m =
[[147 124 133 127 135]
 [150 126 135 127 132]
 [128 119 128 139 139]
 [118 119 124 136 140]
 [108 121 121 138 136]
 [106 128 121 132 126]
 [133 128 128 123 128]
 [105 125 119 131 131]
 [100 125 119 135 131]
 [116 131 125 129 124]
 [145 129 135 121 129]]
Indices start at 1.
(1, 1): 147
(2, 5): 132
(5, 1): 108
(10, 1): 116
(9, 2): 125
(6, 4): 132
(7, 4): 123
(4, 2): 119
(11, 1): 145
(2, 1): 150
(6, 5): 126
(1, 3): 133
(4, 5): 140
(1, 5): 135
(9, 3): 119
(5, 2): 121
(7, 2): 128
(8, 5): 131
(5, 3): 121
(2, 4): 127

a =
[[125 147 124 125 135 122 117 137 150 125 123 150 149 124 122 115]
 [125 145 118 122 134 122 120 133 146 133 117 145 145 121 119 116]
 [124 102 129 135 128 129 132 131  98 135 129 102 101 132 130 129]
 [125 121 138 134 133 128 122 138 118 121 138 119 120 135 133 122]
 [136 151 138 130 114 132 131 109 154 122 139 150 151 133 134 137]
 [127 131 123 121 132 126 129 127 130 127 124 129 128 122 125 130]
 [122 135 154 141 131 123 113 134 134 114 156 135 133 144 142 115]
 [125 124 128 134 129 125 123 133 120 136 126 122 124 131 125 120]
 [136 129 108 107 135 138 140 136 128 111 108 129 130 106 125 151]
 [130 108 139 135 124 136 137 126 107 119 138 109 108 135 139 139]
 [127 137 126 124 132 127 124 133 138 120 127 138 138 124 127 126]]
Rows and columns are counted from 1.
row 1 col 1	125
row 11 col 8	133
row 5 col 5	114
row 3 col 4	135
row 7 col 5	131
row 8 col 9	120
row 4 col 7	122
row 7 col 16	115
row 4 col 13	120
row 2 col 8	133
row 1 col 9	150
row 4 col 3	138
row 8 col 8	133
row 10 col 12	109
row 10 col 3	139
row 3 col 6	129
row 1 col 5	135
row 6 col 4	121
row 4 col 5	133
row 4 col 2	121
row 1 col 2	147
row 5 col 16	137
row 7 col 15	142
row 10 col 14	135
row 1 col 11	123
row 5 col 8	109
row 9 col 6	138
row 8 col 14	131
row 9 col 15	125
row 11 col 4	124
row 2 col 9	146
row 11 col 2	137
row 5 col 12	150
row 1 col 7	117
row 3 col 10	135
row 2 col 16	116

W =
[[127 127 125 129 126]
 [120 122  99 136 111]
 [128 127 125 129 127]
 [130 129 137 125 134]]
Rows and columns are counted from 1.
(1, 1) -> 127
(2, 4) -> 136
(4, 1) -> 130
(4, 2) -> 129
(2, 3) -> 99
(1, 5) -> 126
(1, 3) -> 125

B = [[143, 129, 137, 136, 142, 141, 137], [134, 136, 137, 131, 122, 130, 128], [123, 108, 131, 124, 139, 137, 141], [125, 124, 132, 124, 138, 141, 142], [136, 142, 129, 123, 152, 133, 132], [117, 132, 128, 127, 102, 110, 113], [131, 126, 126, 149, 127, 131, 130], [129, 127, 139, 131, 142, 131, 140], [132, 122, 134, 143, 132, 138, 137], [137, 150, 137, 133, 150, 150, 142], [121, 121, 127, 125, 135, 128, 129], [131, 131, 140, 129, 122, 135, 134], [129, 128, 123, 126, 129, 127, 122], [131, 134, 104, 123, 112, 110, 105], [129, 145, 125, 135, 124, 127, 126], [128, 140, 126, 127, 124, 129, 128]]
Indices start at 1.
(1, 1): 143
(8, 1): 129
(1, 2): 129
(11, 6): 128
(4, 2): 124
(7, 3): 126
(2, 3): 137
(2, 6): 130
(7, 6): 131
(6, 5): 102
(7, 7): 130
(13, 1): 129
(16, 3): 126
(11, 2): 121
(2, 5): 122
(14, 5): 112
(4, 1): 125
(10, 5): 150
(15, 5): 124
(4, 3): 132
(2, 1): 134
(14, 7): 105
(2, 2): 136
(6, 4): 127
(13, 5): 129
(5, 7): 132
(5, 1): 136
(15, 3): 125
(14, 4): 123
(4, 4): 124
(9, 3): 134
(11, 4): 125
(11, 5): 135
(13, 3): 123
